[-24.6, -5.8, 11.0, -21.0, -6.1, 37.8, -68.0, 4.2, 60.9, 25.9, 14.6, -7.0, 7.9, 1.4, -6.3, -13.9, 1.1, -8.8, 29.4, -15.0, -0.8, 15.5, -20.5, 13.1, 5.3, 11.5, -14.8, -12.9, 19.0, -20.0, 14.6, -0.8, -32.4] | jq & (43)
[-1.0, -6.0, -5.5, -27.1, -4.9, 24.2, -48.6, 10.5, 20.0, 7.1, 7.6, 5.0, -7.4, 2.2, 11.3, -1.5, 8.5, -9.9, 20.1, -2.7, -8.0, 4.8, -3.1, 6.1, 4.9, -2.7, -4.2, -11.3, 12.0, -7.0, 3.2, -6.9, -35.7] | jq & (45)
[-19.3, -9.9, 13.4, 2.0, -0.4, 11.2, -21.9, 1.5, 53.6, 9.8, 10.5, 2.4, -6.0, 7.9, -12.3, 0.8, -6.4, -14.3, 0.8, -11.6, 9.3, 18.4, -19.4, 14.5, 3.3, 6.5, 17.7, 2.5, 8.0, -15.7, 7.1, -2.0, -14.8] | jq & (43)
[-7.1, -8.8, -7.0, -48.3, 4.3, 49.8, -79.9, 25.5, 29.7, 14.6, 12.6, 25.6, -5.3, 11.3, 26.0, -0.1, 4.3, -18.1, 34.0, -5.0, -1.2, 8.3, -8.8, 9.3, 8.1, 6.4, 6.8, -18.2, 16.9, 2.1, 6.5, -25.6, -73.0] | jq & (45)
[-9.1, -14.4, 11.6, 9.4, -10.8, 8.9, -29.6, 9.4, 46.2, 12.6, -1.7, -7.6, -6.9, -2.2, -11.9, -19.0, -4.1, -7.4, 10.3, -5.5, 5.9, 11.4, -4.5, 19.7, 0.2, 4.0, 4.7, -1.5, 24.9, -12.9, 15.0, 9.7, 3.3] | jq & (43)
[5.7, -11.0, 8.6, 34.0, -11.4, -36.8, 38.6, -2.7, 2.5, -11.9, -15.7, -5.4, -12.6, 1.5, -7.5, -9.5, -2.0, -3.4, -22.6, 10.1, 19.8, -1.6, 17.0, 7.7, -2.6, -13.3, 27.9, 25.2, 12.2, 9.4, 24.7, 5.1, 36.2] | bg & (43)
[-1.7, -21.0, 18.3, 37.9, -7.5, -52.8, 50.2, -19.5, 36.4, -20.2, -20.2, -7.8, -38.1, 11.2, -18.1, -20.2, -5.7, 3.7, -22.4, -6.0, 46.4, -1.1, 7.5, 14.0, 3.7, -22.0, 61.2, 23.7, 18.8, 9.0, 26.8, 1.9, 43.0] | bg & (43)
[9.3, -4.6, -2.6, 4.9, -0.9, -20.1, 15.6, 2.4, -2.0, -17.7, -9.0, 16.2, -17.1, 5.2, 11.5, 2.8, -9.0, -4.2, -6.8, 4.7, 17.7, 0.6, 3.5, -1.7, 6.2, -8.7, 30.7, 9.4, -2.3, 23.7, 3.0, -48.6, -3.4] | pq & (45)
[6.6, 6.7, -19.3, -41.3, 11.0, 27.1, -57.3, 23.0, 10.5, -7.2, 7.6, 30.9, -17.7, 11.4, 34.5, 6.9, 2.7, -19.4, 17.9, 4.2, 12.6, 10.6, -2.0, 6.8, 5.5, -9.5, 21.3, -16.3, 7.7, 15.7, 2.2, -21.1, -70.8] | jq & (45)
[-7.9, 12.1, 7.0, -19.5, 13.0, -35.2, 31.9, -24.6, -9.5, -32.8, -9.8, 14.5, -20.7, 26.1, -20.3, 12.6, -4.6, 19.1, -27.8, -15.4, 39.1, -8.9, -12.7, -9.8, 4.2, -30.2, 44.8, 5.4, -20.1, 15.2, -14.8, -5.7, 9.1] | pq & (36)
[24.9, 0.5, -9.7, 6.2, 8.0, -26.4, 27.2, 14.2, -22.2, -23.8, 0.6, 22.4, -19.5, 7.1, 21.2, 15.3, -4.5, -7.7, -20.1, 5.7, 19.3, -5.8, 8.4, -8.0, -0.3, -8.5, 41.5, 12.8, -6.9, 23.3, 0.3, -15.0, -7.6] | bg & (36)
[8.9, 10.0, -14.8, -27.1, 15.4, 10.0, -17.1, 1.5, -23.6, -15.3, 7.4, 21.1, -5.2, 12.4, 14.1, 15.5, 2.9, -0.3, 13.8, 6.6, -2.0, 1.1, 7.8, -14.4, -0.8, -12.9, -2.8, -8.3, -10.0, 12.9, -8.6, -17.7, -43.5] | jq & (36)
[-11.0, 7.2, -14.7, -50.9, 8.8, 41.5, -49.7, 4.8, 2.5, -15.6, 19.5, 23.8, -6.6, 13.5, 16.0, 19.6, 2.4, 3.5, 10.8, -4.1, -0.7, 9.0, -17.2, -10.5, 4.2, 4.8, -4.0, -15.4, -12.7, -2.6, -12.8, -17.2, -57.4] | jq & (36)
[12.8, -9.6, 4.5, 27.0, -0.3, -49.9, 58.6, -0.6, -17.0, -27.8, -10.3, 8.5, -23.0, 18.4, 1.3, -1.7, -9.4, -0.5, -34.2, 10.7, 30.1, -2.6, 15.2, 1.9, 8.7, -18.0, 51.6, 26.9, -2.3, 19.3, 11.3, -3.3, 36.4] | bg & (45)
[-18.4, -1.8, 2.5, -25.9, 5.0, 20.8, -53.7, 4.1, 30.1, 3.7, 15.0, 14.8, 7.5, 11.9, 6.8, 7.1, -4.3, -6.6, 21.1, -13.0, -4.6, 12.4, -29.2, 5.6, 2.8, 8.9, 0.8, -12.7, 1.0, -9.8, -1.3, -19.2, -48.0] | jq & (45)
[-1.1, -1.5, -4.8, -20.4, 7.2, -13.5, 4.3, -4.8, -4.6, -12.9, -11.0, 11.1, -10.9, 11.2, -2.4, 11.0, -2.2, 6.4, -4.3, -9.5, 21.0, -4.1, -1.9, -9.8, 0.5, -18.2, 22.6, 3.6, -7.3, 10.5, 3.0, -6.3, -4.9] | pq & (45)
[-18.0, -6.0, 12.9, 11.4, -9.2, -24.4, 20.4, -22.3, 19.5, -4.9, -10.0, -12.2, 10.3, 4.3, -30.8, -9.6, -3.9, 16.6, -12.2, -10.2, 20.4, -0.6, -7.3, 5.2, 0.8, -10.0, 20.2, 14.0, 6.2, -9.6, 10.2, 10.8, 41.5] | bg & (43)
[2.6, -4.5, -1.6, -17.7, 7.3, -28.2, 14.0, -3.6, 1.2, -27.4, -7.0, 28.7, -26.3, 22.6, -0.5, 9.5, -7.5, 3.0, -12.2, 0.2, 37.7, 2.1, -0.7, -4.9, 3.2, -29.0, 54.4, 4.6, -6.5, 22.3, -0.4, -18.3, -13.0] | pq & (45)

[10.0, 2.8, -45.6, -10.6, 7.8, -24.6, 23.3, 4.5, 29.7, 20.4, -43.9, -43.9, -8.0, -11.6, -46.5, -22.4, 45.6, -21.1, -55.0, 1.8, 18.7, 65.4, -50.7, -24.9, -28.5, 25.1, -19.2, 35.4, -36.7, -21.8, 6.8, -24.0, 23.7] | <78> & <28>
[20.7, -6.6, 17.5, -0.6, -21.9, -43.2, 11.3, -8.5, -2.8, -31.7, 41.4, 18.0, 0.3, -12.7, -20.9, 5.7, -2.3, -31.4, 2.4, -36.0, 6.6, -45.6, 37.9, 5.2, 11.8, -5.9, -2.9, -6.1, 50.6, 13.8, 8.6, -8.3, -14.3] | <79> & <21>
[13.2, -10.1, -12.7, 0.3, -15.6, -21.8, 50.3, -1.8, 29.7, -14.4, 29.5, -26.7, -0.5, -9.1, 8.2, 5.7, 31.5, -64.8, 20.5, -20.4, 17.8, 35.8, -41.2, 0.7, -16.5, 25.9, -11.3, 17.4, -1.4, 21.4, 12.4, -29.1, 2.5] | <79> & <28>
[11.7, 16.2, -15.9, -13.6, 6.2, -13.7, -33.3, 2.6, 24.7, 11.4, -69.5, 8.2, -16.8, -9.7, -55.9, -27.2, -22.5, 19.7, -84.4, -14.7, -11.4, 8.2, 5.1, -13.9, -22.7, 0.9, -15.6, 19.6, -5.8, -20.9, -4.9, -20.4, 18.7] | <78> & <21>
[4.3, -3.2, -10.6, -14.4, -23.3, -18.4, 45.5, -11.0, 5.9, -23.7, 26.5, -16.7, 2.4, -18.0, 20.3, 11.8, 22.3, -65.5, 26.3, -15.0, 9.5, 34.6, -66.4, 0.8, 9.0, 27.2, -3.2, 1.0, 1.5, 18.2, 5.4, -23.3, -19.1] | <79> & <28>
[-17.2, 4.0, -2.7, -34.3, -5.7, 34.7, -19.8, -9.2, -19.9, 12.5, -16.8, 24.4, -4.0, 2.5, 24.1, -20.4, -20.5, 20.0, -18.2, -3.6, -17.0, 7.1, 1.7, -12.4, 30.0, 9.4, -12.8, -40.7, -2.7, -7.0, -7.6, 15.7, -21.1] | <86> & <21>
[-2.4, 8.9, 20.5, -4.8, -26.9, 9.4, 2.3, -9.5, -0.8, -37.5, -0.3, 37.2, 0.6, -11.8, 79.3, -1.8, -20.3, -28.3, 33.0, -25.4, -31.7, 0.2, -40.6, 16.3, 22.3, 26.9, 20.2, -36.8, 9.3, 21.2, -4.0, -16.4, -40.5] | <79> & <21>
